Below is a small trained network, with its code and all its weights. Each question gives an input and a class and asks what happens when units are switched off, that is, made to give their printed mean instead of their output.

import numpy as np


def w(rows, s, z=0):
    codes = np.array(rows[::2]) - 128.0
    scale = np.full(codes.shape[1], s)
    scale[-1] = z or s
    return codes * scale


def f(y):
    return np.maximum(y, 0)


def log_softmax(a):
    a = a - a.max(-1, keepdims=True)
    return a - np.log(np.exp(a).sum(-1, keepdims=True))


def net(x, mask):
    res = np.array(x, float).reshape(1, 5) / 4 @ E
    y = f(res @ A[0][:, :-1].T + A[0][:, -1])
    res = res + np.where(mask, y, B[0][:, -1]) @ B[0][:, :-1]
    return log_softmax(res[-1] @ U[:, :-1].T + U[:, -1])


A, B = {}, {}
E = w([
[209,160,82,123,20],'x0',
[70,78,108,15,63],'x1',
[214,32,208,96,78],'x2',
[218,184,18,80,187],'x3',
[98,253,163,44,82],'x4',
],0.0079)
A[0] = w([
[197,84,216,159,39,113],'neuron 0',
[174,28,116,105,230,69],'neuron 1',
[98,228,181,56,212,153],'neuron 2',
[44,223,131,146,161,165],'neuron 3',
[119,80,213,183,112,53],'neuron 4',
[170,178,44,198,212,72],'neuron 5',
[196,95,88,129,229,253],'neuron 6',
[107,69,1,174,40,158],'neuron 7',
[114,74,168,186,185,79],'neuron 8',
[37,52,168,232,172,160],'neuron 9',
],0.017,0.0028)
B[0] = w([
[93,58,124,108,148,216],'neuron 0',
[130,59,128,160,157,212],'neuron 1',
[113,107,94,26,89,231],'neuron 2',
[63,152,103,117,203,236],'neuron 3',
[144,78,106,101,158,197],'neuron 4',
[145,112,129,250,120,248],'neuron 5',
[130,86,176,185,84,227],'neuron 6',
[153,73,133,36,93,202],'neuron 7',
[134,74,153,128,105,202],'neuron 8',
[120,71,144,164,161,255],'neuron 9',
],0.025,0.017)
U = w([
[80,189,82,151,160,11],'0',
[193,187,123,231,34,91],'1',
[199,252,215,148,108,56],'2',
[197,208,213,138,157,32],'3',
[189,254,219,146,120,34],'4',
[91,29,137,159,149,202],'5',
[142,136,102,35,87,254],'6',
],0.0076,0.0061)

Each question gives the input, the list of numbers given to net, and the class t.
The units are the neurons (one row each of A and B). Each row of codes is followed by its name. A weight is (code - 128) times the scale printed after its matrix; where a second scale follows, it is the last column's (A, B and U).
mask holds one flag per neuron, in row order. A switched-off neuron (its flag False) gives its mean, the last column of its row in B, instead of its output. The means were averaged over made-up inputs and are rounded, as every weight is.
A unit's drop is (log p(t) with every unit on - log p(t) with that unit switched off) / (log p(t) with every unit on - log p(t) with every unit switched off).
The circuit of an input: a set's keep is (log p(t) with only the set's units on - log p(t) with every unit switched off) / (log p(t) with every unit on - log p(t) with every unit switched off). Starting from all 10 units, units are removed one at a time, each time the one whose removal leaves the highest keep (on an exact tie, the one counted first), for as long as the keep stays at least 0.8.
units of the circuit, in order: the units of the circuit, biggest drop first
k most important neurons: the k neurons with the biggest drops, biggest first
drop when u is switched off: that unit's drop, to one decimal
input [-8,5,-8,2,7], class 6: units of the circuit, in order	[neuron 2]
input [7,5,-1,5,-4], class 6: units of the circuit, in order	[neuron 7; neuron 9]
input [7,-1,-3,7,5], class 1: units of the circuit, in order	[neuron 5; neuron 0; neuron 9]
input [8,-1,-7,7,3], class 1: 3 most important neurons	[neuron 5; neuron 0; neuron 9]
input [7,-3,-5,7,7], class 0: 2 most important neurons	[neuron 3; neuron 5]
input [-4,-2,-5,-1,5], class 0: 2 most important neurons	[neuron 3; neuron 7]
input [6,-8,-4,2,3], class 1: drop when neuron 5 is switched off	0.2
input [-1,5,3,3,1], class 6: drop when neuron 9 is switched off	0.3
input [5,6,-1,-6,2], class 6: drop when neuron 5 is switched off	0.3
input [5,-3,-6,6,-3], class 1: drop when neuron 1 is switched off	0.0
